Below are the code and all the weights of a small trained network. Each question names an input and a class and asks about switching units off, where a switched-off unit gives its printed mean instead of its output.

import numpy as np


def w(rows, s, z=0):
    codes = np.array(rows[::2]) - 128.0
    scale = np.full(codes.shape[1], s)
    scale[-1] = z or s
    return codes * scale


def f(y):
    return np.maximum(y, 0)


def log_softmax(a):
    a = a - a.max(-1, keepdims=True)
    return a - np.log(np.exp(a).sum(-1, keepdims=True))


def net(x, mask):
    res = np.array(x, float).reshape(1, 8) / 4 @ E
    y = f(res @ A[0][:, :-1].T + A[0][:, -1])
    res = res + np.where(mask, y, B[0][:, -1]) @ B[0][:, :-1]
    return log_softmax(res[-1] @ U[:, :-1].T + U[:, -1])


A, B = {}, {}
E = w([
[126,125,119,137,125,134,123],'x0',
[124,143,111,134,155,140,107],'x1',
[236,131,102,60,63,221,110],'x2',
[131,145,155,107,129,115,139],'x3',
[12,91,134,45,117,174,85],'x4',
[125,121,123,136,126,136,131],'x5',
[123,127,129,135,142,145,136],'x6',
[106,164,5,97,133,87,226],'x7',
],0.012)
A[0] = w([
[111,151,103,195,134,94,160,144],'neuron 0',
[150,187,120,143,142,98,160,217],'neuron 1',
[16,114,102,57,121,126,114,157],'neuron 2',
[101,76,142,83,139,173,114,167],'neuron 3',
[86,102,184,193,149,82,92,225],'neuron 4',
[109,112,160,157,144,104,109,206],'neuron 5',
[148,140,133,125,184,100,122,121],'neuron 6',
[88,157,164,180,115,104,87,190],'neuron 7',
[128,130,163,85,107,182,88,134],'neuron 8',
[66,97,125,73,123,148,114,141],'neuron 9',
[149,156,33,54,114,145,191,4],'neuron 10',
[117,103,144,118,115,137,80,156],'neuron 11',
[248,137,169,195,127,148,116,253],'neuron 12',
[43,160,71,143,149,61,203,101],'neuron 13',
[64,122,137,138,132,118,119,103],'neuron 14',
[105,139,124,102,127,105,131,95],'neuron 15',
[149,89,131,158,131,115,169,221],'neuron 16',
[123,84,121,117,120,116,132,104],'neuron 17',
[82,112,107,123,150,101,157,137],'neuron 18',
[156,193,119,131,165,115,102,206],'neuron 19',
],0.015,0.0041)
B[0] = w([
[95,86,93,133,101,60,133,196],'neuron 0',
[93,85,84,149,105,80,154,190],'neuron 1',
[173,177,197,43,203,160,135,253],'neuron 2',
[128,121,178,109,69,142,98,196],'neuron 3',
[69,159,102,139,117,184,221,249],'neuron 4',
[111,148,77,121,147,165,173,195],'neuron 5',
[104,115,115,124,123,124,141,157],'neuron 6',
[106,142,146,109,122,156,207,205],'neuron 7',
[129,91,149,139,84,163,47,198],'neuron 8',
[147,156,198,101,139,181,107,208],'neuron 9',
[57,168,128,140,138,207,232,226],'neuron 10',
[137,131,143,130,102,166,92,178],'neuron 11',
[249,177,119,205,210,76,131,254],'neuron 12',
[193,102,148,107,145,52,43,250],'neuron 13',
[164,155,141,100,165,161,141,188],'neuron 14',
[134,130,127,117,149,135,117,153],'neuron 15',
[82,134,88,153,155,87,153,169],'neuron 16',
[118,155,124,115,118,123,114,140],'neuron 17',
[154,137,132,123,177,101,107,188],'neuron 18',
[130,126,110,151,119,111,139,169],'neuron 19',
],0.021,0.018)
U = w([
[96,135,89,202,134,159,193,173],'0',
[200,136,162,150,184,126,63,253],'1',
[76,143,166,112,131,215,147,96],'2',
[143,84,174,156,57,184,9,54],'3',
[111,62,104,139,147,64,89,84],'4',
],0.011,0.0022)

Each question gives the input, the list of numbers given to net, and the class t.
The units are the neurons (one row each of A and B). Each row of codes is followed by its name. A weight is (code - 128) times the scale printed after its matrix; where a second scale follows, it is the last column's (A, B and U).
mask holds one flag per neuron, in row order. A switched-off neuron (its flag False) gives its mean, the last column of its row in B, instead of its output. The means were averaged over made-up inputs and are rounded, as every weight is.
A unit's drop is (log p(t) with every unit on - log p(t) with that unit switched off) / (log p(t) with every unit on - log p(t) with every unit switched off).
unit that matters most: the unit with the biggest drop
top k neurons: the k neurons with the biggest drops, biggest first
drop when u is switched off: that unit's drop, to one decimal
input [-6,1,3,4,0,-7,2,6], class 0: unit that matters most => neuron 10
input [-3,-3,6,3,-7,3,-7,1], class 0: top 4 neurons => (neuron 13; neuron 10; neuron 2; neuron 1)
input [6,-7,1,-5,2,-6,-7,-1], class 3: top 3 neurons => (neuron 10; neuron 12; neuron 4)
input [-8,-8,1,-4,7,-4,4,-4], class 3: top 3 neurons => (neuron 8; neuron 10; neuron 3)
input [8,-4,-1,6,4,6,-5,1], class 1: top 2 neurons => (neuron 10; neuron 4)
input [2,-4,0,3,-5,-5,1,-5], class 0: top 2 neurons => (neuron 13; neuron 2)
input [-4,1,-5,-4,1,2,6,5], class 1: top 2 neurons => (neuron 2; neuron 13)
input [0,4,-5,3,0,-6,-3,3], class 4: top 2 neurons => (neuron 12; neuron 0)
input [-8,6,-5,0,-2,1,-8,1], class 4: top 2 neurons => (neuron 13; neuron 10)
input [8,1,1,-3,6,8,-2,-1], class 3: top 4 neurons => (neuron 10; neuron 4; neuron 12; neuron 8)
input [0,0,4,-6,-7,8,3,4], class 0: drop when neuron 12 is switched off => 0.0
input [5,-4,-4,-4,1,-6,-2,-6], class 2: drop when neuron 12 is switched off => 0.1
input [-8,5,-1,-3,7,-6,4,8], class 1: drop when neuron 13 is switched off => 3.4
input [-1,3,-5,-8,6,8,4,3], class 1: unit that matters most => neuron 13
